Below are the code and all the weights of a small trained network. Each question names an input and a class and asks about switching units off, where a switched-off unit gives its printed mean instead of its output.

import numpy as np


def w(rows, s, z=0):
    codes = np.array(rows[::2]) - 128.0
    scale = np.full(codes.shape[1], s)
    scale[-1] = z or s
    return codes * scale


def f(y):
    return np.maximum(y, 0)


def log_softmax(a):
    a = a - a.max(-1, keepdims=True)
    return a - np.log(np.exp(a).sum(-1, keepdims=True))


def net(x, mask):
    res = np.array(x, float).reshape(1, 5) / 4 @ E
    y = f(res @ A[0][:, :-1].T + A[0][:, -1])
    res = res + np.where(mask, y, B[0][:, -1]) @ B[0][:, :-1]
    return log_softmax(res[-1] @ U[:, :-1].T + U[:, -1])


A, B = {}, {}
E = w([
[151,253,180,184],'x0',
[206,104,235,53],'x1',
[130,128,127,129],'x2',
[234,184,29,60],'x3',
[125,130,129,127],'x4',
],0.012)
A[0] = w([
[95,197,178,212,167],'N0',
[58,99,113,194,254],'N1',
[122,168,85,152,165],'N2',
[114,79,249,145,206],'N3',
[63,124,133,163,169],'N4',
[103,36,106,127,196],'N5',
[185,181,192,100,162],'N6',
[66,58,146,138,199],'N7',
[158,67,89,93,208],'N8',
],0.016,0.0059)
B[0] = w([
[71,218,157,161,234],'N0',
[155,126,109,239,221],'N1',
[126,254,104,90,181],'N2',
[15,108,166,38,253],'N3',
[170,139,119,222,191],'N4',
[131,11,129,227,205],'N5',
[205,77,248,202,225],'N6',
[88,85,165,214,211],'N7',
[170,53,25,85,198],'N8',
],0.0089,0.019)
U = w([
[171,95,161,180,229],'0',
[110,115,9,112,203],'1',
[92,166,133,155,2],'2',
[137,217,109,83,237],'3',
[59,58,140,78,122],'4',
[175,58,114,49,12],'5',
[73,141,187,90,66],'6',
],0.013,0.0025)

Each question gives the input, the list of numbers given to net, and the class t.
The units are the neurons (one row each of A and B). Each row of codes is followed by its name. A weight is (code - 128) times the scale printed after its matrix; where a second scale follows, it is the last column's (A, B and U).
mask holds one flag per neuron, in row order. A switched-off neuron (its flag False) gives its mean, the last column of its row in B, instead of its output. The means were averaged over made-up inputs and are rounded, as every weight is.
A unit's drop is (log p(t) with every unit on - log p(t) with that unit switched off) / (log p(t) with every unit on - log p(t) with every unit switched off).
The circuit of an input: a set's keep is (log p(t) with only the set's units on - log p(t) with every unit switched off) / (log p(t) with every unit on - log p(t) with every unit switched off). Starting from all 9 units, units are removed one at a time, each time the one whose removal leaves the highest keep (on an exact tie, the one counted first), for as long as the keep stays at least 0.8.
units of the circuit, in order: the units of the circuit, biggest drop first
unit that matters most: the unit with the biggest drop
top k neurons: the k neurons with the biggest drops, biggest first
drop of u: that unit's drop, to one decimal
input [-1,2,6,0,-4], class 4: units of the circuit, in order : [N1; N4]
input [6,8,2,-7,-8], class 6: units of the circuit, in order : [N3]
input [4,3,2,0,6], class 6: units of the circuit, in order : [N1; N5]
input [3,0,7,4,-7], class 3: top 2 neurons : [N5; N7]
input [5,0,1,-1,0], class 2: top 2 neurons : [N0; N3]
input [8,0,-4,2,7], class 3: units of the circuit, in order : [N5; N7]
input [-2,1,7,5,4], class 5: top 2 neurons : [N0; N1]
input [0,6,3,3,7], class 5: units of the circuit, in order : [N1; N0]
input [-8,-3,-5,1,8], class 1: top 2 neurons : [N6; N8]
input [-5,1,6,3,-6], class 5: top 4 neurons : [N0; N1; N2; N4]
input [5,-6,-8,2,3], class 3: units of the circuit, in order : [N2; N5]
input [-1,-2,8,4,-4], class 1: top 2 neurons : [N6; N0]
input [-2,1,-2,-6,-3], class 4: top 2 neurons : [N3; N6]
input [8,-1,-2,7,-8], class 3: units of the circuit, in order : [N2]
input [-7,-1,-7,-6,7], class 0: top 3 neurons : [N1; N4; N5]
input [-4,0,5,2,-1], class 1: top 3 neurons : [N6; N3; N8]
input [2,-2,8,-6,-1], class 2: top 2 neurons : [N0; N6]
input [1,8,-4,-4,8], class 6: top 2 neurons : [N3; N8]
input [0,-6,-1,4,6], class 1: top 3 neurons : [N0; N6; N3]
input [-2,6,-2,-2,-4], class 4: unit that matters most : N3
input [-7,-3,0,4,1], class 1: drop of N6 : 0.3
input [-4,5,-6,-7,-3], class 4: drop of N3 : 2.7
input [6,3,6,-6,2], class 6: drop of N3 : 0.5
input [5,-5,4,1,-2], class 3: drop of N2 : 0.2
